Below is a small trained network, with its code and all its weights. Each question gives an input and a class and asks what happens when units are switched off, that is, made to give their printed mean instead of their output.

import numpy as np


def w(rows, s, z=0):
    codes = np.array(rows[::2]) - 128.0
    scale = np.full(codes.shape[1], s)
    scale[-1] = z or s
    return codes * scale


def f(y):
    return np.maximum(y, 0)


def log_softmax(a):
    a = a - a.max(-1, keepdims=True)
    return a - np.log(np.exp(a).sum(-1, keepdims=True))


def net(x, mask):
    res = np.array(x, float).reshape(1, 7) / 4 @ E
    y = f(res @ A[0][:, :-1].T + A[0][:, -1])
    res = res + np.where(mask, y, B[0][:, -1]) @ B[0][:, :-1]
    return log_softmax(res[-1] @ U[:, :-1].T + U[:, -1])


A, B = {}, {}
E = w([
[128,128,121,124,128,126,125,129,124,122,127],'x0',
[2,27,138,124,150,174,163,204,130,111,93],'x1',
[124,143,72,33,165,97,197,191,43,223,181],'x2',
[132,123,133,134,123,130,129,133,126,135,131],'x3',
[127,130,131,123,136,125,134,126,133,124,128],'x4',
[160,163,117,165,243,216,103,98,69,172,73],'x5',
[126,122,122,128,136,123,129,120,132,128,123],'x6',
],0.0097)
A[0] = w([
[157,154,115,158,223,248,107,99,76,166,62,177],'N1',
[122,148,64,56,157,82,205,186,47,221,181,170],'N2',
[140,149,120,83,130,71,162,163,126,159,129,128],'N3',
[152,161,138,142,116,121,91,78,149,107,111,229],'N4',
[236,230,99,133,97,73,122,50,131,140,170,255],'N5',
[3,17,136,114,128,212,166,198,119,111,72,178],'N6',
[107,103,143,108,45,14,155,147,166,102,165,241],'N7',
[116,103,111,133,185,193,137,132,89,141,102,127],'N8',
[128,111,174,178,108,169,74,74,198,60,87,230],'N9',
],0.0075,0.0064)
B[0] = w([
[129,212,141,162,207,248,126,104,69,219,58,237],'N1',
[121,123,56,26,182,100,98,192,63,174,208,236],'N2',
[123,126,104,85,135,109,143,131,98,149,166,164],'N3',
[178,137,191,158,102,82,106,57,148,100,118,196],'N4',
[226,152,129,88,109,91,30,40,83,149,155,250],'N5',
[1,97,100,164,165,156,209,210,173,78,128,237],'N6',
[109,43,123,90,33,67,106,120,162,51,203,221],'N7',
[102,161,124,136,142,183,145,163,103,146,98,172],'N8',
[136,122,200,231,86,159,158,93,202,94,69,235],'N9',
],0.0084,0.015)
U = w([
[179,96,181,154,15,41,81,50,177,66,129,250],'0',
[173,91,74,43,70,33,79,113,78,143,207,101],'1',
[59,37,146,207,48,130,181,154,232,55,118,208],'2',
[54,45,67,83,148,58,175,213,135,99,200,66],'3',
[218,177,199,215,138,155,104,31,116,159,47,138],'4',
[187,200,78,85,184,152,80,95,33,208,140,95],'5',
[57,142,159,235,161,217,185,138,165,117,1,81],'6',
[47,132,73,119,201,191,156,209,62,183,103,75],'7',
],0.0056,0.0023)

Each question gives the input, the list of numbers given to net, and the class t.
The units are the neurons (one row each of A and B). Each row of codes is followed by its name. A weight is (code - 128) times the scale printed after its matrix; where a second scale follows, it is the last column's (A, B and U).
mask holds one flag per neuron, in row order. A switched-off neuron (its flag False) gives its mean, the last column of its row in B, instead of its output. The means were averaged over made-up inputs and are rounded, as every weight is.
A unit's drop is (log p(t) with every unit on - log p(t) with that unit switched off) / (log p(t) with every unit on - log p(t) with every unit switched off).
The circuit of an input: a set's keep is (log p(t) with only the set's units on - log p(t) with every unit switched off) / (log p(t) with every unit on - log p(t) with every unit switched off). Starting from all 9 units, units are removed one at a time, each time the one whose removal leaves the highest keep (on an exact tie, the one counted first), for as long as the keep stays at least 0.8.
circuit, biggest first: the units of the circuit, biggest drop first
top k neurons: the k neurons with the biggest drops, biggest first
drop of u: that unit's drop, to one decimal
input [-2,0,-1,8,-8,0,-2], class 0: top 4 neurons	[N1 N6 N2 N8]
input [-2,-8,-1,0,-2,0,3], class 0: circuit, biggest first	[N1]
input [5,0,1,5,-2,-2,2], class 1: circuit, biggest first	[N9 N1]
input [-6,-4,0,1,7,-1,1], class 0: top 2 neurons	[N2 N1]
input [-4,5,0,-2,7,0,4], class 2: circuit, biggest first	[N1 N2]
input [8,2,-1,6,-1,-4,0], class 2: circuit, biggest first	[N2 N5]
input [-1,2,-1,-3,0,6,-2], class 6: top 2 neurons	[N2 N5]
input [-2,2,-2,-3,-8,0,2], class 2: circuit, biggest first	[N1 N5]
input [-5,7,3,5,1,0,4], class 3: top 4 neurons	[N1 N6 N9 N2]
input [8,1,-5,-1,5,0,1], class 2: top 4 neurons	[N5 N1 N9 N8]
input [-3,2,-3,-4,-1,2,5], class 6: circuit, biggest first	[N5 N7]
input [-5,1,-3,2,-6,4,6], class 6: drop of N5	1.2
